Here is a tiny trained network, its code and every weight. The questions are about switching its units off for an input and a target symbol, where a switched-off unit gives its printed mean instead of its output.

import numpy as np


def w(rows, s, z=0):
    codes = np.array(rows[::2]) - 128.0
    scale = np.full(codes.shape[1], s)
    scale[-1] = z or s
    return codes * scale


def norm(h):
    return h / np.sqrt((h * h).mean(-1, keepdims=True) + 1e-5)


def f(y):
    return np.maximum(y, 0)


def softmax(a):
    e = np.exp(a - a.max(-1, keepdims=True))
    return e / e.sum(-1, keepdims=True)


def log_softmax(a):
    a = a - a.max(-1, keepdims=True)
    return a - np.log(np.exp(a).sum(-1, keepdims=True))


def net(x, mask):
    ids = ['αβδεημπστψω'.index(c) for c in x.split()]
    T = len(ids)
    res = E[ids] + P[:T]
    u = 0
    for l in range(2):
        r = norm(res)
        for j in range(2):
            rows = slice(2 * j, 2 * j + 2)
            q, k, v = (r @ M[l][rows].T for M in (Q, K, V))
            z = softmax(np.where(np.tri(T) > 0, q @ k.T / 2**0.5, -1e9)) @ v
            o = O[l][rows]
            res = res + np.where(mask[u + j], z, o[:, -1]) @ o[:, :-1]
        u += 2
        y = f(norm(res) @ A[l][:, :-1].T + A[l][:, -1])
        res = res + np.where(mask[u : u + 4], y, B[l][:, -1]) @ B[l][:, :-1]
        u += 4
    return log_softmax(norm(res)[-1] @ U[:, :-1].T + U[:, -1])


Q, K, V, O, A, B = {}, {}, {}, {}, {}, {}
E = w([
[121,133,101,96],'α',
[178,142,139,191],'β',
[145,168,113,123],'δ',
[132,150,186,73],'ε',
[135,88,173,89],'η',
[5,134,176,108],'μ',
[119,186,30,97],'π',
[125,231,51,140],'σ',
[105,141,161,111],'τ',
[128,133,126,100],'ψ',
[145,86,106,109],'ω',
],0.025)
P = w([
[2,44,123,103],'0',
[88,149,151,149],'1',
[85,159,143,203],'2',
[105,140,149,140],'3',
[105,135,147,159],'4',
[110,133,140,148],'5',
[130,194,170,182],'6',
[128,191,166,179],'7',
[121,126,138,135],'8',
[125,136,137,149],'9',
[130,116,133,117],'10',
[128,142,133,165],'11',
[129,127,138,135],'12',
],0.0087)
Q[0] = w([
[126,125,245,190],'0.h1',
[91,162,119,65],'0.h1',
[108,174,189,165],'0.h2',
[94,174,118,179],'0.h2',
],0.012)
K[0] = w([
[112,120,236,167],'0.h1',
[106,177,158,65],'0.h1',
[30,74,136,124],'0.h2',
[122,2,202,93],'0.h2',
],0.0099)
V[0] = w([
[110,136,58,19],'0.h1',
[213,142,254,128],'0.h1',
[200,151,61,185],'0.h2',
[70,65,135,114],'0.h2',
],0.0064)
O[0] = w([
[69,117,44,254,203],'0.h1',
[103,64,118,117,101],'0.h1',
[106,162,129,175,2],'0.h2',
[81,105,165,17,186],'0.h2',
],0.0061,0.0042)
A[0] = w([
[248,90,143,157,252],'0.n1',
[184,78,218,133,127],'0.n2',
[74,109,69,68,165],'0.n3',
[161,209,138,86,99],'0.n4',
],0.012,0.0032)
B[0] = w([
[35,101,167,124,212],'0.n1',
[208,254,80,213,255],'0.n2',
[151,165,139,192,236],'0.n3',
[114,94,42,189,210],'0.n4',
],0.011,0.0056)
Q[1] = w([
[108,144,49,188],'1.h1',
[137,44,149,2],'1.h1',
[147,98,131,162],'1.h2',
[122,223,163,126],'1.h2',
],0.013)
K[1] = w([
[117,133,17,146],'1.h1',
[45,91,177,90],'1.h1',
[12,74,152,228],'1.h2',
[158,240,125,113],'1.h2',
],0.011)
V[1] = w([
[137,85,117,94],'1.h1',
[245,117,96,155],'1.h1',
[98,137,130,102],'1.h2',
[189,181,129,89],'1.h2',
],0.011)
O[1] = w([
[219,146,42,144,2],'1.h1',
[49,116,192,107,163],'1.h1',
[51,170,96,133,110],'1.h2',
[205,72,2,118,174],'1.h2',
],0.0081,0.0052)
A[1] = w([
[201,71,219,73,159],'1.n1',
[71,68,109,150,155],'1.n2',
[94,228,150,143,255],'1.n3',
[254,138,201,129,5],'1.n4',
],0.0089,0.0016)
B[1] = w([
[220,24,193,70,138],'1.n1',
[182,88,236,105,159],'1.n2',
[219,26,71,86,255],'1.n3',
[74,253,98,139,161],'1.n4',
],0.0074,0.0096)
U = w([
[195,59,176,191,72],'α',
[147,187,50,35,162],'β',
[209,129,161,79,254],'δ',
[59,166,151,102,246],'ε',
[117,75,78,186,116],'η',
[39,230,10,83,135],'μ',
[205,33,101,56,110],'π',
[100,98,200,120,141],'σ',
[160,179,77,80,82],'τ',
[120,69,63,180,96],'ψ',
[150,210,171,196,99],'ω',
],0.011,0.006)

Each question gives the input, a string of symbols that net reads in full, and the target symbol t.
The units are the heads (2 rows each of Q, K, V and O) and the neurons (one row each of A and B). Each row of codes is followed by its name. A weight is (code - 128) times the scale printed after its matrix; where a second scale follows, it is the last column's (O, A, B and U).
mask holds one flag per unit, layer by layer, with each layer's heads first. A switched-off unit (its flag False) gives its mean, the last column of its rows in O or B, instead of its output. The means were averaged over made-up inputs and are rounded, as every weight is.
A unit's drop is (log p(t) with every unit on - log p(t) with that unit switched off) / (log p(t) with every unit on - log p(t) with every unit switched off).
The circuit of an input: a set's keep is (log p(t) with only the set's units on - log p(t) with every unit switched off) / (log p(t) with every unit on - log p(t) with every unit switched off). Starting from all 12 units, units are removed one at a time, each time the one whose removal leaves the highest keep (on an exact tie, the one counted first), for as long as the keep stays at least 0.8.
circuit, biggest first: the units of the circuit, biggest drop first
k most important neurons: the k neurons with the biggest drops, biggest first
k most important neurons of layer l: the k neurons of layer l with the biggest drops, biggest first
which heads matter: for each layer, one digit per head in row order, 1 if its drop is at least 0.15 and else 0, layers parted by /
drop of u: that unit's drop, to one decimal
input ω β η η η ω β μ σ η τ, target δ: circuit, biggest first => (0.n1)
input η η δ δ ε ε η β π ε ψ, target α: circuit, biggest first => (0.n2 1.n2 0.h2)
input α π τ β ω δ α τ σ ω, target ε: 2 most important neurons => (0.n1 0.n2)
input δ τ δ σ ψ η ψ ε π δ α, target ψ: which heads matter => 11 / 00
input τ α η, target δ: 3 most important neurons => (1.n1 0.n4 0.n3)
input δ ω β α, target η: which heads matter => 10 / 00
input σ μ β μ η ε ψ, target π: which heads matter => 11 / 10
input ε ω η σ ψ η η β ε δ α β τ, target δ: circuit, biggest first => (0.h1 0.n1)
input β β η α ε, target β: 2 most important neurons => (0.n1 1.n4)
input β η τ μ σ β μ δ τ ω α ψ, target π: 3 most important neurons => (0.n4 0.n2 0.n1)
input α μ η, target δ: 2 most important neurons => (1.n1 1.n4)
input μ ε π ψ ε ω η σ τ ε α, target ψ: 2 most important neurons of layer 1 => (1.n4 1.n3)
input β ω α ε, target β: 4 most important neurons => (0.n1 0.n2 1.n4 0.n3)
input η π ω, target σ: most important neuron => (0.n2)
input δ η ψ, target α: 3 most important neurons => (0.n2 0.n3 0.n1)
input μ β ψ η η η μ δ δ α α, target η: 2 most important neurons => (0.n2 1.n4)
input η β η μ σ μ μ η δ, target η: 2 most important neurons => (0.n4 0.n2)
input β δ δ τ, target π: which heads matter => 10 / 00
input α μ δ δ, target ψ: 4 most important neurons => (0.n4 0.n2 1.n4 1.n2)
input η μ σ η η, target ω: circuit, biggest first => (0.n2)
input τ μ η ε δ β η α μ τ π α ω, target σ: drop of 0.n2 => 0.1
